Below is a small trained network, with its code and all its weights. Each question gives an input and a class and asks what happens when units are switched off, that is, made to give their printed mean instead of their output.

import numpy as np


def w(rows, s, z=0):
    codes = np.array(rows[::2]) - 128.0
    scale = np.full(codes.shape[1], s)
    scale[-1] = z or s
    return codes * scale


def norm(h):
    return h / np.sqrt((h * h).mean(-1, keepdims=True) + 1e-5)


def f(y):
    return np.maximum(y, 0)


def log_softmax(a):
    a = a - a.max(-1, keepdims=True)
    return a - np.log(np.exp(a).sum(-1, keepdims=True))


def net(x, mask):
    res = np.array(x, float).reshape(1, 2) / 4 @ E
    u = 0
    for l in range(4):
        y = f(norm(res) @ A[l][:, :-1].T + A[l][:, -1])
        res = res + np.where(mask[u : u + 5], y, B[l][:, -1]) @ B[l][:, :-1]
        u += 5
    return log_softmax(norm(res)[-1] @ U[:, :-1].T + U[:, -1])


A, B = {}, {}
E = w([
[139,54,90,139,166,61,110,26],'x0',
[154,176,150,138,102,133,251,108],'x1',
],0.014)
A[0] = w([
[228,208,67,238,35,122,179,109,74],'L0N1',
[243,199,167,104,128,169,112,168,69],'L0N2',
[46,16,185,55,159,161,236,194,123],'L0N3',
[146,111,94,97,49,244,3,77,180],'L0N4',
[147,168,77,52,22,142,125,65,2],'L0N5',
],0.0048,0.0019)
B[0] = w([
[109,122,182,66,185,141,133,119,223],'L0N1',
[185,29,95,174,91,124,143,90,211],'L0N2',
[159,114,86,132,68,57,179,125,173],'L0N3',
[150,153,150,164,154,135,113,113,252],'L0N4',
[82,255,115,159,100,73,135,192,135],'L0N5',
],0.012,0.0039)
A[1] = w([
[158,176,112,151,104,79,187,91,200],'L1N1',
[72,139,45,19,125,107,54,178,155],'L1N2',
[79,193,254,63,111,151,129,208,126],'L1N3',
[109,100,65,225,153,176,90,116,5],'L1N4',
[111,108,141,125,158,9,161,41,146],'L1N5',
],0.0065,0.0019)
B[1] = w([
[98,150,103,114,206,139,57,159,204],'L1N1',
[72,242,158,120,188,153,105,247,179],'L1N2',
[173,95,101,186,62,151,105,111,213],'L1N3',
[129,115,206,66,155,134,149,156,182],'L1N4',
[157,121,132,145,97,178,130,167,254],'L1N5',
],0.011,0.0064)
A[2] = w([
[56,172,201,124,112,113,211,77,88],'L2N1',
[60,71,75,155,242,90,102,1,253],'L2N2',
[181,146,141,118,117,96,195,140,118],'L2N3',
[92,230,185,101,123,145,165,53,157],'L2N4',
[202,140,174,96,157,203,89,152,222],'L2N5',
],0.0077,0.0016)
B[2] = w([
[160,121,174,130,179,132,64,144,152],'L2N1',
[134,191,146,147,69,196,196,182,212],'L2N2',
[102,157,132,126,206,107,116,107,171],'L2N3',
[111,179,164,109,250,175,54,170,156],'L2N4',
[128,76,105,100,141,46,152,62,254],'L2N5',
],0.011,0.0091)
A[3] = w([
[185,164,148,109,144,187,153,108,156],'L3N1',
[86,174,133,74,198,171,148,154,124],'L3N2',
[167,132,92,189,10,193,142,131,106],'L3N3',
[160,135,158,141,160,107,156,138,72],'L3N4',
[98,98,91,109,146,68,130,80,3],'L3N5',
],0.011,0.0031)
B[3] = w([
[89,105,120,128,125,148,55,146,215],'L3N1',
[78,181,136,197,125,104,114,177,216],'L3N2',
[123,69,69,126,6,227,164,69,255],'L3N3',
[176,88,109,109,104,107,88,109,171],'L3N4',
[212,151,103,134,86,72,171,115,168],'L3N5',
],0.012,0.0086)
U = w([
[95,174,166,186,185,111,61,170,167],'0',
[129,87,90,161,1,210,145,114,127],'1',
[214,96,105,108,120,19,161,58,110],'2',
[64,145,154,66,131,116,194,64,2],'3',
],0.016,0.008)

Each question gives the input, the list of numbers given to net, and the class t.
The units are the neurons (one row each of A and B). Each row of codes is followed by its name. A weight is (code - 128) times the scale printed after its matrix; where a second scale follows, it is the last column's (A, B and U).
mask holds one flag per neuron, layer by layer. A switched-off neuron (its flag False) gives its mean, the last column of its row in B, instead of its output. The means were averaged over made-up inputs and are rounded, as every weight is.
A unit's drop is (log p(t) with every unit on - log p(t) with that unit switched off) / (log p(t) with every unit on - log p(t) with every unit switched off).
most important unit: the unit with the biggest drop
top k neurons: the k neurons with the biggest drops, biggest first
k most important neurons of layer l: the k neurons of layer l with the biggest drops, biggest first
drop when u is switched off: that unit's drop, to one decimal
input [6,5], class 1: top 4 neurons => L2N2, L1N2, L1N1, L1N5
input [6,-6], class 0: top 2 neurons => L1N2, L0N2
input [-4,4], class 0: top 2 neurons => L1N5, L2N3
input [-2,0], class 2: top 2 neurons => L2N2, L1N3
input [0,-2], class 2: most important unit => L0N4
input [7,-7], class 0: top 3 neurons => L1N2, L0N2, L1N3
input [-3,-3], class 2: top 3 neurons => L0N4, L2N5, L2N2
input [3,-3], class 2: top 3 neurons => L1N1, L1N4, L1N5
input [3,-2], class 2: top 3 neurons => L1N5, L1N4, L0N2
input [-3,0], class 2: 2 most important neurons of layer 1 => L1N3, L1N5
input [-3,-2], class 2: drop when L2N2 is switched off => 0.0
input [-2,-5], class 0: drop when L1N2 is switched off => 0.5
input [7,-5], class 1: drop when L2N2 is switched off => 5.3
input [-2,1], class 2: most important unit => L0N2
